Here is a tiny trained network, its code and every weight. The questions are about switching its units off for an input and a class, where a switched-off unit gives its printed mean instead of its output.

import numpy as np


def w(rows, s, z=0):
    codes = np.array(rows[::2]) - 128.0
    scale = np.full(codes.shape[1], s)
    scale[-1] = z or s
    return codes * scale


def f(y):
    return y / 2 * (1 + np.tanh(0.7978845608 * (y + 0.044715 * y**3)))


def log_softmax(a):
    a = a - a.max(-1, keepdims=True)
    return a - np.log(np.exp(a).sum(-1, keepdims=True))


def net(x, mask):
    res = np.array(x, float).reshape(1, 2) / 4 @ E
    y = f(res @ A[0][:, :-1].T + A[0][:, -1])
    res = res + np.where(mask, y, B[0][:, -1]) @ B[0][:, :-1]
    return log_softmax(res[-1] @ U[:, :-1].T + U[:, -1])


A, B = {}, {}
E = w([
[154,194,33,113],'x0',
[157,153,143,255],'x1',
],0.017)
A[0] = w([
[54,56,184,126,142],'n0',
[182,119,154,250,148],'n1',
[129,198,89,103,159],'n2',
[162,210,56,174,182],'n3',
[107,95,129,115,253],'n4',
[70,47,179,119,123],'n5',
[110,122,61,29,175],'n6',
[197,153,8,112,194],'n7',
[117,140,85,39,120],'n8',
[51,111,207,118,134],'n9',
[78,113,152,122,170],'n10',
[167,147,196,184,165],'n11',
],0.016,0.0052)
B[0] = w([
[80,74,197,86,208],'n0',
[184,204,164,145,252],'n1',
[101,132,105,105,183],'n2',
[82,144,195,142,221],'n3',
[101,94,112,35,166],'n4',
[58,106,180,93,204],'n5',
[176,158,90,5,229],'n6',
[49,132,101,128,226],'n7',
[161,190,80,39,206],'n8',
[80,122,182,91,196],'n9',
[85,138,138,70,161],'n10',
[176,135,184,122,205],'n11',
],0.013,0.022)
U = w([
[67,118,139,61,211],'0',
[73,147,103,154,124],'1',
[133,162,144,125,2],'2',
[164,64,89,156,72],'3',
[156,165,73,60,95],'4',
[253,159,133,130,214],'5',
],0.021,0.0055)

Each question gives the input, the list of numbers given to net, and the class t.
The units are the neurons (one row each of A and B). Each row of codes is followed by its name. A weight is (code - 128) times the scale printed after its matrix; where a second scale follows, it is the last column's (A, B and U).
mask holds one flag per neuron, in row order. A switched-off neuron (its flag False) gives its mean, the last column of its row in B, instead of its output. The means were averaged over made-up inputs and are rounded, as every weight is.
A unit's drop is (log p(t) with every unit on - log p(t) with that unit switched off) / (log p(t) with every unit on - log p(t) with every unit switched off).
The circuit of an input: a set's keep is (log p(t) with only the set's units on - log p(t) with every unit switched off) / (log p(t) with every unit on - log p(t) with every unit switched off). Starting from all 12 units, units are removed one at a time, each time the one whose removal leaves the highest keep (on an exact tie, the one counted first), for as long as the keep stays at least 0.8.
units of the circuit, in order: the units of the circuit, biggest drop first
unit that matters most: the unit with the biggest drop
k most important neurons: the k neurons with the biggest drops, biggest first
drop when u is switched off: that unit's drop, to one decimal
input [-8,7], class 2: unit that matters most	n1
input [-1,1], class 5: units of the circuit, in order	(n7 n5 n0)
input [-4,4], class 5: units of the circuit, in order	(n1 n7)
input [6,8], class 2: 3 most important neurons	(n3 n1 n7)
input [7,-1], class 4: 4 most important neurons	(n0 n6 n5 n8)
input [5,6], class 2: units of the circuit, in order	(n1 n3)
input [4,7], class 2: 3 most important neurons	(n3 n7 n6)
input [4,-1], class 4: 3 most important neurons	(n0 n5 n9)
input [3,5], class 2: 2 most important neurons	(n3 n6)
input [5,5], class 1: 2 most important neurons	(n7 n6)
input [7,6], class 1: drop when n7 is switched off	0.3
input [3,7], class 5: drop when n1 is switched off	0.4
